Each row is followed by its class.
-897 -671 -3 -4 119 355 -112 -269 -262 218 -223 -316 645 7 121 263 81
 206 -143 196 -105 -394 280 149 -337 -547 53 168 61 370 257 280 551 582
 242 -205 204 -72 -> rofe
67 -114 610 -295 -297 266 -156 53 216 31 109 -105 699 -327 647 -351 -158
 143 771 225 23 -277 48 21 -258 -226 207 -107 19 195 8 320 4 93 -307 201
 364 -15 -> Ditu
-287 -502 -62 -198 56 -304 -37 164 305 -83 -209 -244 35 -140 148 -247
 290 -104 -354 351 -218 305 112 -26 20 -256 183 -643 218 138 247 -83 117
 180 -555 -292 -204 161 -> Voli
-113 340 -321 100 -21 79 154 -104 -131 -232 41 -170 -215 -279 165 -164
 -219 131 -197 -32 -226 -136 25 203 -118 -16 -130 62 176 -3 260 -448 -22
 -228 -149 -109 14 -237 -> rofe
-108 301 -295 109 11 81 174 -150 -132 -223 22 -124 -158 -266 93 -107
 -158 94 -155 -149 -231 -212 -5 243 -166 -37 -149 94 188 15 277 -404 14
 -212 -51 -46 88 -200 -> Domu
-91 383 -314 77 -37 43 150 -52 -98 -229 6 -145 -194 -222 149 -201 -173
 133 -245 -44 -201 -136 59 155 -123 33 -158 19 145 -51 242 -448 -42 -228
 -191 -121 27 -219 -> funi
-102 -359 217 -233 572 -218 -245 241 302 -257 -29 -337 157 68 192 110
 418 -149 210 -172 30 209 84 130 -301 -228 64 -341 158 197 189 354 -328
 317 -293 -153 -101 349 -> rofe
-28 287 -292 85 -8 22 133 -86 -198 -211 29 -207 -207 -219 88 -113 -177
 184 -307 -70 -187 -134 19 161 -112 -43 -202 175 198 19 278 -354 -67 -72
 27 -150 105 -251 -> bafu
-741 -344 198 -72 160 279 321 -25 318 192 -257 57 757 -269 110 194 179
 -73 276 -239 -265 -369 273 378 -315 -754 263 -653 -229 -16 33 57 511
 115 -388 -119 -47 21 -> Voli
-698 -348 218 26 -242 451 75 -372 -152 83 -196 -28 415 138 74 427 84 336
 -402 84 31 -342 166 128 22 -257 -26 0 -136 234 -16 -1 312 231 169 -85
 274 -327 -> zakel
-839 -639 204 -92 -231 248 162 -283 225 146 -354 108 757 193 116 464 -29
 334 165 45 -86 -204 259 391 -55 -604 351 -148 -54 278 -37 270 549 332
 55 -32 347 -108 -> bafu
-225 -391 -320 66 406 -456 -477 127 390 -458 -226 -3 -557 34 84 184 367
 -457 -44 -149 -88 405 29 168 2 -108 -126 -397 40 22 87 94 -17 -45 -133
 71 -370 464 -> ledak
64 -53 661 -358 -280 191 -185 85 217 -24 75 -238 589 -245 613 -280 -105
 249 788 194 44 -268 3 -107 -218 -189 225 -138 34 246 -99 437 -27 131
 -236 246 470 -73 -> Gat
-59 350 -377 112 45 -36 132 -119 -223 -235 44 -195 -262 -223 105 -27
 -125 163 -309 -78 -219 -143 7 189 -116 -73 -180 8 163 12 301 -442 -11
 -96 1 -141 123 -267 -> Voli
-27 270 -265 58 -20 46 180 -115 -240 -189 64 -273 -152 -228 168 -103
 -165 277 -258 -77 -174 -98 72 83 -155 -32 -148 111 229 72 324 -401 -69
 -60 -39 -132 166 -248 -> rofe
-451 -421 303 -59 -432 130 26 -212 -306 -16 -147 -43 594 133 62 538 168
 248 -102 153 -142 -207 326 391 -28 -255 -22 -128 -214 295 168 210 336
 473 783 -39 329 -51 -> funi
-432 -239 249 4 -2 231 391 -20 -135 -88 -249 -216 497 -62 -50 355 42 137
 -169 157 -277 -168 331 64 -44 -301 164 -519 -196 -81 234 -54 437 421
 -55 -381 304 -69 -> Gat
27 24 605 -262 -225 231 -133 68 214 -20 127 -104 584 -383 546 -326 -187
 -32 725 244 -8 -280 -20 -66 -200 -108 213 -151 -91 114 -65 308 21 35
 -396 241 246 46 -> funi
-412 -459 22 -18 95 263 46 -137 349 167 -335 -162 562 160 187 372 144
 139 222 -198 0 -64 437 78 -260 -625 411 -118 -85 58 -182 260 508 247
 205 82 202 -59 -> Gat
-275 -490 -263 224 398 -154 -39 255 441 -159 -157 23 143 -154 80 21 110
 -298 -140 -300 -25 335 215 192 -209 -431 19 -319 207 26 50 72 262 184
 -673 -199 -498 454 -> ledak
-408 -255 323 51 208 386 307 -229 -89 161 -348 -291 448 309 -152 417 222
 227 -555 32 -20 -303 287 6 -79 -422 -138 -146 -78 -180 31 165 271 621
 377 -293 417 -201 -> Voli
-108 -64 586 -328 -306 235 -122 -15 223 -36 55 -77 588 -390 561 -352
 -199 2 768 274 -31 -296 -68 13 -144 -137 240 -133 -69 190 -81 353 57 3
 -448 245 253 -6 -> Domu
-243 -631 -194 -157 81 -104 -424 -103 304 -29 -152 9 298 -90 280 -47 66
 -187 541 100 139 447 175 114 184 -269 257 -190 204 286 194 197 -70 -131
 -313 123 -235 133 -> funi
-648 -186 5 -170 -172 197 -9 -162 76 -54 -309 -41 29 157 231 323 55 44
 495 12 -54 -133 160 390 107 -592 184 -614 -413 -121 -153 355 396 200
 229 151 432 -306 -> Gat
-22 408 -260 77 37 27 111 -44 -178 -201 69 -259 -199 -198 167 -138 -80
 193 -200 -148 -177 -207 5 136 -134 -51 -226 108 223 43 286 -397 -104
 -121 54 -118 158 -277 -> Ditu
-348 -494 -254 27 318 -41 -141 -10 193 -135 -189 20 -6 -56 296 -45 175
 -127 -78 -27 12 283 198 271 -405 -494 6 -412 100 -44 75 19 120 177 -416
 -132 -198 245 -> Voli
-887 -553 367 -174 -294 160 204 -208 81 31 -291 -155 505 112 118 253 191
 300 247 138 11 -21 246 57 155 -342 279 -279 -154 256 33 246 444 225 -49
 86 256 -32 -> rofe
-156 -194 -10 -440 193 -429 -157 257 471 -72 -192 -187 -292 215 293 -307
 228 23 -28 80 104 294 27 233 -266 -410 32 -346 103 99 -266 401 -315 30
 -446 -219 -308 202 -> Domu
-427 -395 408 -212 -158 320 48 -85 67 -42 -387 -286 134 326 514 380 -21
 601 237 -78 192 -362 344 -30 -18 -593 153 95 -215 216 -257 478 404 318
 13 -42 546 -290 -> Ditu
-33 335 -242 39 85 14 106 -55 -188 -268 24 -288 -265 -263 144 -90 -175
 120 -258 -26 -239 -178 10 130 -138 5 -157 18 138 -41 314 -356 -51 -79
 -115 -157 100 -207 -> rofe
-292 -319 211 -165 -71 218 244 -19 -240 129 -270 -511 433 274 212 420
 367 622 44 22 -19 -270 300 168 -34 -630 -44 -213 67 185 102 198 387 531
 675 -324 563 -347 -> Ditu
10 -98 547 -323 -164 132 -231 42 245 -20 112 -214 650 -366 608 -298 -135
 89 792 227 -43 -223 16 -91 -249 -309 240 -254 -60 228 11 409 30 113
 -321 214 402 -2 -> Voli
-41 222 -366 53 44 -19 106 -114 -86 -156 -34 -180 -167 -243 218 -118
 -204 125 -183 -149 -215 -103 81 225 -179 -136 -97 45 98 -22 273 -331 4
 -151 -164 -66 16 -206 -> Ditu
-32 -465 -94 -117 379 -295 -356 128 83 -115 -244 -362 -230 141 333 -2
 527 -56 66 114 -75 319 181 -11 -231 -298 25 -466 177 -64 246 190 -31
 109 83 -7 -71 204 -> zakel
-29 307 -296 47 -37 7 111 -108 -79 -237 52 -110 -164 -304 193 -105 -219
 129 -184 -79 -206 -174 75 151 -98 -54 -131 95 75 54 243 -371 -38 -176
 -198 -93 0 -203 -> Voli
-259 -723 -70 -263 56 -472 -446 132 597 -71 -332 -215 -155 211 245 40
 234 -174 82 214 87 477 231 -85 160 -343 249 -258 147 378 -131 579 126
 145 -211 33 -236 350 -> zakel
-164 215 -360 51 -1 0 128 -110 -34 -185 44 -141 -83 -301 103 -148 -260
 56 -239 -49 -239 -72 21 216 -114 -37 -139 1 166 69 326 -396 -1 -143
 -109 -156 38 -103 -> Domu
-203 -445 -45 -99 263 -148 -18 95 111 -42 -179 -297 -153 220 60 151 316
 246 -282 12 -52 156 148 -156 -74 -280 -22 -262 332 127 187 77 33 288 18
 -204 72 87 -> zakel
-66 302 -408 99 107 84 191 -99 -126 -67 -17 -171 -155 -291 108 -112 -251
 39 -183 -141 -202 -71 21 159 -54 -116 -186 -10 119 -134 282 -399 21
 -101 -26 -120 49 -228 -> ledak
-205 -478 -215 295 790 -381 -293 334 376 -69 -208 -418 118 -102 33 -156
 186 -252 -236 -113 -212 71 -91 -37 -140 -318 -131 -321 505 134 160 242
 -106 334 -691 -266 -571 285 -> bafu
-617 -443 114 -116 -276 -8 239 -26 398 -108 -345 107 267 245 41 280 -28
 -8 -202 251 -284 -31 340 296 -34 -445 293 -382 -338 114 -173 281 624
 228 -126 -199 35 173 -> zakel
-309 -349 -119 -65 -14 -209 -464 66 35 -149 -191 -173 -72 -24 422 -271
 649 -416 145 99 95 409 216 161 -28 -167 250 -279 -98 77 127 153 72 -259
 -404 201 -413 86 -> rofe
-44 -84 712 -268 -229 245 -183 19 165 -4 63 -160 666 -395 552 -305 -145
 -56 730 397 -78 -346 -45 -84 -118 -99 263 -129 -21 221 42 347 40 -55
 -395 265 242 -17 -> bafu
-800 -285 96 -314 128 -277 -259 -32 106 -275 -212 -80 -190 94 310 39 281
 -592 281 443 173 400 -129 326 218 101 398 141 -167 343 -107 356 191
 -189 -496 48 -579 405 -> zakel
42 -65 565 -338 -199 204 -172 12 188 -22 87 -207 593 -331 602 -335 -30
 84 716 231 -16 -314 -67 -70 -212 -154 212 -93 15 232 -25 332 -33 54
 -382 201 304 -54 -> Domu
-895 -411 160 -22 14 378 87 -314 410 133 -378 85 575 142 -15 209 -18
 -102 189 169 -113 -225 364 -14 -66 -438 253 -216 -166 24 -148 268 411
 180 -36 104 143 26 -> funi
-13 -754 -92 -279 426 -47 -467 -21 169 241 -232 -311 -7 -17 285 -70 483
 -159 20 -149 207 343 271 -23 -412 -469 -4 -225 13 162 48 487 -163 258
 -110 -88 -113 176 -> Domu
-37 -49 579 -270 -268 216 -160 45 192 -55 92 -150 665 -356 629 -299 -100
 75 729 268 -17 -272 38 -60 -193 -187 247 -226 -27 184 34 289 121 31
 -398 271 342 -18 -> Voli
-527 -400 -176 151 279 -281 -248 311 361 -152 -59 -100 124 98 314 -104
 387 -226 -194 129 11 77 85 314 -138 -219 39 -154 353 382 156 35 83 167
 -739 -305 -536 366 -> Ditu
104 -13 652 -317 -291 236 -81 99 192 -51 138 -168 668 -283 630 -310 -137
 183 757 192 29 -268 24 -49 -168 -233 222 -142 -17 163 -47 345 -53 146
 -336 181 371 -70 -> funi
-75 -45 706 -313 -273 148 -136 114 256 -44 58 -166 605 -354 633 -349
 -195 80 811 317 -14 -292 -39 -8 -184 -137 252 -250 -53 192 -3 330 19 43
 -484 211 367 31 -> ledak
-37 315 -319 74 -5 66 174 -112 -122 -173 28 -178 -156 -261 151 -140 -238
 163 -275 -32 -226 -193 38 125 -130 -73 -172 70 188 0 250 -399 -16 -142
 -119 -147 51 -254 -> zakel
-350 -607 -359 -329 199 -416 -293 159 110 -155 -122 -224 -124 -80 333
 -169 285 -259 19 287 -15 478 229 252 -354 -479 310 -126 139 419 183 219
 210 86 -390 -324 -400 389 -> zakel
-45 -34 571 -236 -313 213 -104 52 232 25 86 -163 691 -300 559 -348 -114
 158 687 221 -51 -289 19 -38 -207 -186 223 -265 49 194 0 289 17 95 -351
 248 400 -84 -> Gat
-776 -544 185 -82 -144 -169 -89 56 358 -17 -313 -42 84 155 372 -21 345
 55 -45 565 12 -43 261 354 -104 -211 320 -243 297 365 97 16 244 -122
 -580 -138 -325 228 -> zakel
-58 261 -300 31 -51 24 113 -111 -134 -204 22 -238 -226 -170 181 -95 -111
 200 -153 -59 -144 -106 77 191 -121 -115 -122 105 161 80 278 -338 -15
 -174 27 -61 153 -272 -> ledak
15 -74 519 -263 -272 155 -117 86 241 -6 98 -202 649 -369 586 -340 -111
 161 731 161 -13 -223 37 -40 -241 -295 198 -235 -3 203 -28 309 58 126
 -350 170 366 -33 -> Ditu
-881 -486 -377 -134 -635 218 -214 -268 383 -75 -194 425 305 283 13 321
 125 49 -148 14 -34 91 495 384 -190 -533 179 -118 -366 348 -359 313 689
 168 329 112 130 -28 -> Ditu
20 354 -265 58 54 103 152 -101 -199 -105 -1 -249 -263 -159 194 -101 -157
 267 -201 -66 -162 -231 13 73 -128 -133 -173 107 187 -27 179 -360 -56
 -139 42 -140 166 -340 -> Gat
-777 -342 14 19 -110 -20 -46 89 349 32 -297 -224 354 67 87 545 151 168
 143 -162 -173 -201 403 123 -22 -522 248 -806 -377 85 12 350 719 313 -92
 45 352 -54 -> Ditu
-634 -505 -19 6 41 -284 -17 143 348 90 -256 -41 263 -120 262 -164 138
 -78 -216 226 -22 154 147 91 -58 -241 239 -174 338 457 2 -14 136 -73
 -891 -211 -609 269 -> bafu
-590 -134 193 -127 -12 313 259 -171 194 49 -253 -233 301 355 88 404 187
 45 131 -161 39 -133 159 307 180 -646 221 -231 -282 -20 -234 472 381 315
 275 41 328 -314 -> Domu
-43 -3 608 -312 -351 254 -218 90 284 -113 110 -107 598 -355 622 -360
 -114 96 848 248 4 -309 -5 -43 -136 -154 217 -151 -44 177 -38 315 16 -41
 -349 281 362 -68 -> bafu
-251 -277 -307 22 405 -319 -303 231 239 -264 -189 -166 -414 245 301 199
 452 -430 199 -166 6 345 162 386 -81 -543 211 -553 -158 -155 124 322 218
 67 -180 50 -94 183 -> bafu
-427 -407 -548 -34 534 -336 -392 190 584 -167 -87 -138 17 -229 330 -89
 159 -390 437 -303 25 438 63 336 -178 -423 209 -294 110 64 119 121 119
 -41 -575 31 -561 428 -> funi
-773 -199 83 69 -453 100 -105 -131 -137 -81 -325 -131 108 324 136 496 20
 393 55 150 163 -275 340 264 -83 -409 97 36 -127 446 -308 223 554 221
 647 -47 558 -252 -> ledak
-635 -224 247 -19 324 121 53 -60 -22 19 -280 -403 315 193 -130 297 342
 161 -215 -100 -171 -358 178 -121 -177 -320 -150 -342 -224 -76 63 432
 148 634 41 -171 294 -100 -> zakel
-795 -252 115 31 -285 386 113 -376 21 39 -376 -4 536 23 75 504 -170 75
 -23 150 -65 -199 328 224 227 -327 170 -170 -270 22 23 -6 617 100 395 -3
 352 -207 -> zakel
28 -19 704 -391 -382 315 -152 11 202 -92 75 -93 638 -308 628 -341 -188
 126 771 320 -7 -308 40 -61 -191 -170 250 -50 -33 213 -86 332 4 17 -213
 221 423 -58 -> Gat
-650 -458 42 124 305 285 203 -173 -330 312 -362 -413 490 15 92 446 126
 174 -306 -88 -113 -310 345 -20 -330 -547 145 -144 -120 -40 148 180 605
 628 107 -157 195 -132 -> funi
-464 -507 250 -140 30 282 -80 -101 206 102 -300 -230 602 129 246 391 219
 282 408 -246 80 -283 418 111 -78 -677 215 12 -115 122 42 342 436 254
 397 57 348 -103 -> Ditu
-787 -217 20 122 9 39 41 54 170 94 -233 -215 498 -83 166 262 -1 35 249
 -166 -158 -154 210 376 -108 -410 224 -484 -190 -119 109 121 530 283 163
 155 91 7 -> ledak
-899 -298 97 88 -192 59 236 42 297 34 -412 -140 407 266 96 239 -38 299
 -112 -64 -134 7 456 15 10 -581 338 -722 -255 -200 -9 140 705 326 -14 18
 477 -88 -> Voli
-808 -601 17 172 -57 -58 322 108 235 114 -200 -193 743 -104 -168 311
 -186 57 -213 -180 -100 158 300 285 46 -569 168 -515 -17 300 87 176 537
 540 -54 -246 -21 173 -> bafu
